Below is a small trained network, with its code and all its weights. Each question gives an input and a target symbol and asks what happens when units are switched off, that is, made to give their printed mean instead of their output.

import numpy as np


def w(rows, s, z=0):
    codes = np.array(rows[::2]) - 128.0
    scale = np.full(codes.shape[1], s)
    scale[-1] = z or s
    return codes * scale


def f(y):
    return np.maximum(y, 0)


def softmax(a):
    e = np.exp(a - a.max(-1, keepdims=True))
    return e / e.sum(-1, keepdims=True)


def log_softmax(a):
    a = a - a.max(-1, keepdims=True)
    return a - np.log(np.exp(a).sum(-1, keepdims=True))


def net(x, mask):
    ids = ['αβγδεηθλμξπτφψω'.index(c) for c in x.split()]
    T = len(ids)
    res = E[ids] + P[:T]
    u = 0
    for l in range(2):
        r = res
        for j in range(3):
            rows = slice(3 * j, 3 * j + 3)
            q, k, v = (r @ M[l][rows].T for M in (Q, K, V))
            z = softmax(np.where(np.tri(T) > 0, q @ k.T / 3**0.5, -1e9)) @ v
            o = O[l][rows]
            res = res + np.where(mask[u + j], z, o[:, -1]) @ o[:, :-1]
        u += 3
        y = f(res @ A[l][:, :-1].T + A[l][:, -1])
        res = res + np.where(mask[u : u + 16], y, B[l][:, -1]) @ B[l][:, :-1]
        u += 16
    return log_softmax(res[-1] @ U[:, :-1].T + U[:, -1])


Q, K, V, O, A, B = {}, {}, {}, {}, {}, {}
E = w([
[133,97,102],'α',
[199,128,167],'β',
[128,91,116],'γ',
[129,98,112],'δ',
[143,83,117],'ε',
[191,251,150],'η',
[167,160,143],'θ',
[130,68,120],'λ',
[123,30,129],'μ',
[110,232,123],'ξ',
[84,54,97],'π',
[23,98,46],'τ',
[17,90,40],'φ',
[51,185,99],'ψ',
[37,204,103],'ω',
],0.0031)
P = w([
[131,120,113],'0',
[102,123,171],'1',
[47,157,62],'2',
[184,92,73],'3',
[78,130,223],'4',
[1,201,55],'5',
[198,89,62],'6',
],0.0054)
Q[0] = w([
[148,141,165],'L0H0',
[89,193,95],'L0H0',
[110,214,137],'L0H0',
[190,74,217],'L0H1',
[253,108,42],'L0H1',
[38,64,47],'L0H1',
[79,93,78],'L0H2',
[76,188,128],'L0H2',
[167,51,109],'L0H2',
],0.027)
K[0] = w([
[82,111,120],'L0H0',
[131,135,204],'L0H0',
[81,117,201],'L0H0',
[127,128,4],'L0H1',
[241,237,116],'L0H1',
[38,196,217],'L0H1',
[133,70,183],'L0H2',
[55,159,173],'L0H2',
[209,73,99],'L0H2',
],0.026)
V[0] = w([
[119,137,110],'L0H0',
[147,99,158],'L0H0',
[62,154,161],'L0H0',
[114,114,130],'L0H1',
[128,61,118],'L0H1',
[184,253,131],'L0H1',
[136,115,107],'L0H2',
[86,179,141],'L0H2',
[81,185,164],'L0H2',
],0.013)
O[0] = w([
[134,134,150,151],'L0H0',
[128,125,79,91],'L0H0',
[98,41,162,201],'L0H0',
[113,138,142,157],'L0H1',
[147,200,136,139],'L0H1',
[163,11,66,2],'L0H1',
[139,141,108,149],'L0H2',
[98,49,126,141],'L0H2',
[89,48,142,118],'L0H2',
],0.011,0.00083)
A[0] = w([
[106,171,83,202],'L0N0',
[128,128,128,125],'L0N1',
[88,107,87,47],'L0N2',
[141,91,141,219],'L0N3',
[194,77,208,113],'L0N4',
[138,106,119,157],'L0N5',
[167,156,96,156],'L0N6',
[135,157,145,145],'L0N7',
[137,143,178,163],'L0N8',
[158,100,51,125],'L0N9',
[157,125,167,186],'L0N10',
[128,128,128,125],'L0N11',
[81,183,131,78],'L0N12',
[109,182,122,126],'L0N13',
[2,146,50,124],'L0N14',
[135,96,163,247],'L0N15',
],0.0078,0.0015)
B[0] = w([
[98,202,31,202],'L0N0',
[126,127,126,128],'L0N1',
[63,87,183,160],'L0N2',
[190,64,192,176],'L0N3',
[209,46,220,146],'L0N4',
[157,95,170,159],'L0N5',
[168,193,30,176],'L0N6',
[84,190,133,167],'L0N7',
[109,135,219,175],'L0N8',
[255,14,54,206],'L0N9',
[137,145,194,157],'L0N10',
[128,127,128,128],'L0N11',
[21,199,173,203],'L0N12',
[63,215,79,192],'L0N13',
[21,2,46,252],'L0N14',
[148,91,234,185],'L0N15',
],0.0097,0.0027)
Q[1] = w([
[43,93,109],'L1H0',
[205,171,120],'L1H0',
[235,173,203],'L1H0',
[161,139,114],'L1H1',
[122,135,126],'L1H1',
[167,160,100],'L1H1',
[200,137,180],'L1H2',
[208,183,251],'L1H2',
[96,105,75],'L1H2',
],0.011)
K[1] = w([
[89,113,185],'L1H0',
[175,158,78],'L1H0',
[148,127,10],'L1H0',
[151,139,144],'L1H1',
[136,130,123],'L1H1',
[171,144,138],'L1H1',
[153,125,38],'L1H2',
[198,158,14],'L1H2',
[94,113,186],'L1H2',
],0.014)
V[1] = w([
[2,73,123],'L1H0',
[142,135,132],'L1H0',
[83,123,125],'L1H0',
[173,173,208],'L1H1',
[130,168,35],'L1H1',
[143,150,134],'L1H1',
[160,160,181],'L1H2',
[27,78,87],'L1H2',
[204,167,154],'L1H2',
],0.0093)
O[1] = w([
[229,209,233,170],'L1H0',
[118,120,118,125],'L1H0',
[177,138,158,151],'L1H0',
[1,49,86,2],'L1H1',
[207,78,178,168],'L1H1',
[109,88,129,96],'L1H1',
[120,108,28,142],'L1H2',
[237,181,248,192],'L1H2',
[45,86,42,78],'L1H2',
],0.0071,0.0038)
A[1] = w([
[128,128,128,127],'L1N0',
[158,12,179,211],'L1N1',
[228,119,56,171],'L1N2',
[172,37,121,45],'L1N3',
[157,163,224,218],'L1N4',
[165,106,28,174],'L1N5',
[12,107,107,152],'L1N6',
[103,207,3,150],'L1N7',
[160,44,135,49],'L1N8',
[36,186,46,69],'L1N9',
[185,23,102,12],'L1N10',
[110,110,102,69],'L1N11',
[32,240,138,151],'L1N12',
[187,173,207,1],'L1N13',
[53,221,125,140],'L1N14',
[135,51,177,178],'L1N15',
],0.0064,0.005)
B[1] = w([
[128,127,128,128],'L1N0',
[114,69,50,205],'L1N1',
[73,54,117,201],'L1N2',
[91,221,135,164],'L1N3',
[242,92,90,254],'L1N4',
[115,70,187,196],'L1N5',
[63,109,181,165],'L1N6',
[143,99,201,174],'L1N7',
[97,189,136,155],'L1N8',
[127,189,195,152],'L1N9',
[79,253,138,172],'L1N10',
[167,110,116,133],'L1N11',
[116,193,53,216],'L1N12',
[92,160,242,182],'L1N13',
[125,185,74,194],'L1N14',
[119,119,75,175],'L1N15',
],0.027,0.0085)
U = w([
[120,140,144,97],'α',
[91,58,231,167],'β',
[109,155,152,111],'γ',
[113,145,155,81],'δ',
[92,168,191,112],'ε',
[27,95,35,114],'η',
[113,47,130,228],'θ',
[91,181,173,127],'λ',
[68,232,173,5],'μ',
[178,16,3,138],'ξ',
[165,215,2,178],'π',
[164,161,177,101],'τ',
[167,177,186,35],'φ',
[183,79,127,184],'ψ',
[191,66,136,123],'ω',
],0.0032)

Each question gives the input, a string of symbols that net reads in full, and the target symbol t.
The units are the heads (3 rows each of Q, K, V and O) and the neurons (one row each of A and B). Each row of codes is followed by its name. A weight is (code - 128) times the scale printed after its matrix; where a second scale follows, it is the last column's (O, A, B and U).
mask holds one flag per unit, layer by layer, with each layer's heads first. A switched-off unit (its flag False) gives its mean, the last column of its rows in O or B, instead of its output. The means were averaged over made-up inputs and are rounded, as every weight is.
A unit's drop is (log p(t) with every unit on - log p(t) with that unit switched off) / (log p(t) with every unit on - log p(t) with every unit switched off).
The circuit of an input: a set's keep is (log p(t) with only the set's units on - log p(t) with every unit switched off) / (log p(t) with every unit on - log p(t) with every unit switched off). Starting from the 12 units with the biggest drops (on a tie, the unit counted first), units are removed one at a time, each time the one whose removal leaves the highest keep (on an exact tie, the one counted first), for as long as the keep stays at least 0.8.
units of the circuit, in order: the units of the circuit, biggest drop first
most important unit: the unit with the biggest drop
top k neurons: the k neurons with the biggest drops, biggest first
top k neurons in layer l: the k neurons of layer l with the biggest drops, biggest first
which heads matter: for each layer, one digit per head in row order, 1 if its drop is at least 0.15 and else 0, layers parted by /
input θ π β, target π: units of the circuit, in order : [L1N5; L0N9; L1N2; L1N6]
input ξ η γ, target η: which heads matter : 010 / 000
input π ω ξ, target ω: most important unit : L1N4
input β ξ ξ θ π τ, target π: units of the circuit, in order : [L0H1; L0N12; L1N12]
input ε π η, target π: top 2 neurons : [L1N12; L0N14]
input ψ π π β μ θ, target μ: which heads matter : 010 / 001
input μ ω η π δ, target π: top 4 neurons : [L0N14; L1N12; L0N9; L1N5]
input π π π δ π μ, target π: which heads matter : 010 / 110
input π η β π η ξ, target η: top 2 neurons : [L0N14; L1N1]
input μ η ψ, target η: units of the circuit, in order : [L0H1; L0N14; L1N4; L1H2]
input λ ξ ε π γ, target π: top 2 neurons : [L0N14; L1N12]
input γ π η π, target η: which heads matter : 010 / 100
input π π δ η, target η: which heads matter : 010 / 000
input π ω β β β η μ, target η: which heads matter : 010 / 101
input φ ε π π ε, target π: which heads matter : 111 / 001
input π η ξ ξ, target ξ: top 2 neurons : [L1N1; L1N4]
input π η τ θ μ η, target μ: top 2 neurons in layer 1 : [L1N4; L1N9]
input β μ ε, target μ: which heads matter : 010 / 001
input π η μ ψ η π λ, target η: most important unit : L1H0
input τ γ η λ π ε π, target η: which heads matter : 011 / 111
input ε β β π ω, target ω: which heads matter : 001 / 101
input π π φ, target π: most important unit : L0H1
